Below is a small trained network, with its code and all its weights. Each question gives an input and a target symbol and asks what happens when units are switched off, that is, made to give their printed mean instead of their output.

import numpy as np


def w(rows, s, z=0):
    codes = np.array(rows[::2]) - 128.0
    scale = np.full(codes.shape[1], s)
    scale[-1] = z or s
    return codes * scale


def f(y):
    return np.maximum(y, 0)


def softmax(a):
    e = np.exp(a - a.max(-1, keepdims=True))
    return e / e.sum(-1, keepdims=True)


def log_softmax(a):
    a = a - a.max(-1, keepdims=True)
    return a - np.log(np.exp(a).sum(-1, keepdims=True))


def net(x, mask):
    ids = ['αγδεηθλμξπσφω'.index(c) for c in x.split()]
    T = len(ids)
    res = E[ids] + P[:T]
    q, k, v = (res @ M[0].T for M in (Q, K, V))
    z = softmax(np.where(np.tri(T) > 0, q @ k.T / 4**0.5, -1e9)) @ v
    res = res + np.where(mask[0], z, O[0][:, -1]) @ O[0][:, :-1]
    y = f(res @ A[0][:, :-1].T + A[0][:, -1])
    res = res + np.where(mask[1:17], y, B[0][:, -1]) @ B[0][:, :-1]
    return log_softmax(res[-1] @ U[:, :-1].T + U[:, -1])


Q, K, V, O, A, B = {}, {}, {}, {}, {}, {}
E = w([
[176,51,190,94,136,159,97,3],'α',
[103,160,130,55,127,89,99,22],'γ',
[175,147,179,66,125,90,98,90],'δ',
[208,174,46,169,144,105,183,186],'ε',
[152,143,162,80,166,149,75,119],'η',
[169,103,163,144,111,214,68,137],'θ',
[158,132,183,140,102,118,131,127],'λ',
[129,117,160,178,47,130,142,100],'μ',
[102,173,162,165,71,129,123,140],'ξ',
[65,147,79,150,75,164,80,110],'π',
[118,174,117,94,108,104,84,168],'σ',
[144,81,91,130,71,68,139,113],'φ',
[119,140,123,135,78,70,173,171],'ω',
],0.006)
P = w([
[84,84,168,110,142,103,119,130],'0',
[135,116,144,145,89,70,59,152],'1',
[160,150,124,175,102,83,70,126],'2',
[169,185,117,150,97,131,118,89],'3',
[172,187,117,108,63,155,136,90],'4',
[178,162,106,43,3,180,151,136],'5',
],0.0057)
Q[0] = w([
[165,191,140,177,76,122,73,101],'h1',
[99,94,154,115,65,90,90,158],'h1',
[202,170,112,61,4,148,108,136],'h1',
[151,104,107,157,143,62,60,138],'h1',
],0.04)
K[0] = w([
[104,112,42,156,76,64,99,225],'h1',
[83,138,60,82,128,168,230,148],'h1',
[219,181,42,165,154,153,202,155],'h1',
[72,38,126,129,154,99,186,253],'h1',
],0.026)
V[0] = w([
[94,137,88,179,49,18,252,113],'h1',
[81,28,71,177,42,208,87,8],'h1',
[243,62,64,43,178,63,144,60],'h1',
[222,86,245,208,87,168,194,152],'h1',
],0.015)
O[0] = w([
[30,68,173,130,112,127,28,198,254],'h1',
[98,192,186,224,209,134,45,74,182],'h1',
[196,71,63,161,170,8,60,106,77],'h1',
[80,114,206,132,216,82,234,187,100],'h1',
],0.012,0.0031)
A[0] = w([
[67,59,69,96,101,136,147,11,112],'n1',
[221,15,154,172,157,181,141,194,25],'n2',
[132,169,119,125,89,130,189,107,159],'n3',
[125,125,172,130,157,85,99,169,139],'n4',
[94,62,119,100,135,185,130,168,129],'n5',
[110,166,192,111,153,64,198,139,244],'n6',
[90,103,94,150,107,187,68,118,151],'n7',
[173,180,181,145,187,107,149,114,62],'n8',
[216,150,126,75,66,144,108,129,168],'n9',
[156,168,67,133,137,164,188,91,4],'n10',
[83,139,182,142,180,190,99,128,68],'n11',
[127,154,122,158,131,132,66,103,173],'n12',
[123,191,143,129,71,201,146,131,71],'n13',
[87,131,58,171,131,69,159,182,122],'n14',
[234,154,120,121,155,99,97,94,71],'n15',
[165,109,186,74,128,24,162,90,160],'n16',
],0.012,0.0024)
B[0] = w([
[71,154,206,85,122,146,163,133,170],'n1',
[203,94,151,173,143,235,194,129,152],'n2',
[153,93,115,165,146,178,91,149,158],'n3',
[176,148,95,169,115,109,149,183,188],'n4',
[39,134,83,112,147,144,127,164,193],'n5',
[106,127,205,164,185,177,195,151,182],'n6',
[89,80,142,154,64,168,74,176,235],'n7',
[85,75,102,151,5,155,148,96,164],'n8',
[166,208,181,173,133,123,70,184,203],'n9',
[145,112,42,239,159,139,84,124,149],'n10',
[144,210,82,131,89,54,160,54,253],'n11',
[157,62,185,146,130,112,104,85,231],'n12',
[178,120,94,16,172,191,145,110,230],'n13',
[154,151,38,85,109,139,144,94,159],'n14',
[42,155,71,92,210,129,124,87,184],'n15',
[179,64,153,78,142,8,126,137,177],'n16',
],0.017,0.011)
U = w([
[151,45,253,120,142,145,173,153,201],'α',
[149,172,77,161,201,104,99,113,126],'γ',
[114,83,109,190,155,194,139,111,47],'δ',
[130,195,158,181,104,102,163,119,108],'ε',
[192,153,173,152,136,218,90,188,121],'η',
[200,80,56,103,124,112,168,150,131],'θ',
[96,185,120,71,188,166,183,111,98],'λ',
[178,92,175,188,72,60,75,157,175],'μ',
[158,132,108,80,76,143,118,61,146],'ξ',
[56,118,193,124,161,139,83,109,61],'π',
[92,89,117,122,138,92,144,87,5],'σ',
[126,159,153,31,143,29,110,144,169],'φ',
[34,125,78,122,74,141,108,173,172],'ω',
],0.0042,0.0029)

Each question gives the input, a string of symbols that net reads in full, and the target symbol t.
The units are the heads (4 rows each of Q, K, V and O) and the neurons (one row each of A and B). Each row of codes is followed by its name. A weight is (code - 128) times the scale printed after its matrix; where a second scale follows, it is the last column's (O, A, B and U).
mask holds one flag per unit, heads first, then neurons. A switched-off unit (its flag False) gives its mean, the last column of its rows in O or B, instead of its output. The means were averaged over made-up inputs and are rounded, as every weight is.
A unit's drop is (log p(t) with every unit on - log p(t) with that unit switched off) / (log p(t) with every unit on - log p(t) with every unit switched off).
The circuit of an input: a set's keep is (log p(t) with only the set's units on - log p(t) with every unit switched off) / (log p(t) with every unit on - log p(t) with every unit switched off). Starting from the 12 units with the biggest drops (on a tie, the unit counted first), units are removed one at a time, each time the one whose removal leaves the highest keep (on an exact tie, the one counted first), for as long as the keep stays at least 0.8.
units of the circuit, in order: the units of the circuit, biggest drop first
unit that matters most: the unit with the biggest drop
k most important neurons: the k neurons with the biggest drops, biggest first
drop of u: that unit's drop, to one decimal
input α σ γ θ α, target δ: units of the circuit, in order : h1; n10; n8; n6
input λ λ θ, target α: units of the circuit, in order : h1; n6
input ω δ μ α, target ε: 2 most important neurons : n11; n13
input ε λ η γ σ, target φ: unit that matters most : h1
input γ ξ π α, target ξ: 2 most important neurons : n11; n13
input γ γ δ λ, target α: units of the circuit, in order : h1; n6; n11
input γ φ ξ γ α λ, target α: units of the circuit, in order : h1; n6
input γ η θ, target δ: units of the circuit, in order : h1; n8; n10; n6
input ξ γ α π δ φ, target μ: units of the circuit, in order : h1; n13; n12
input ε γ λ π η π, target ω: units of the circuit, in order : h1; n5; n12
input γ ε α, target α: units of the circuit, in order : h1; n2; n11
input λ λ γ α γ, target π: 2 most important neurons : n15; n11
input μ γ π δ γ η, target γ: 2 most important neurons : n15; n10
input α φ π ξ π θ, target ξ: 2 most important neurons : n11; n13
input ε α σ ξ α, target α: 2 most important neurons : n11; n2
input γ ω ε, target θ: 3 most important neurons : n14; n2; n7
input α φ σ, target μ: most important neuron : n13
input γ γ ε μ λ, target θ: 2 most important neurons : n2; n14
input π π η γ, target ξ: 3 most important neurons : n13; n11; n6
input θ σ π δ, target η: most important neuron : n9
input μ θ σ η γ, target η: 3 most important neurons : n9; n11; n3
input η γ σ, target η: drop of n9 : 0.4
input η φ α θ, target μ: drop of h1 : 0.7
input γ π ξ σ ξ, target η: drop of n11 : 0.2
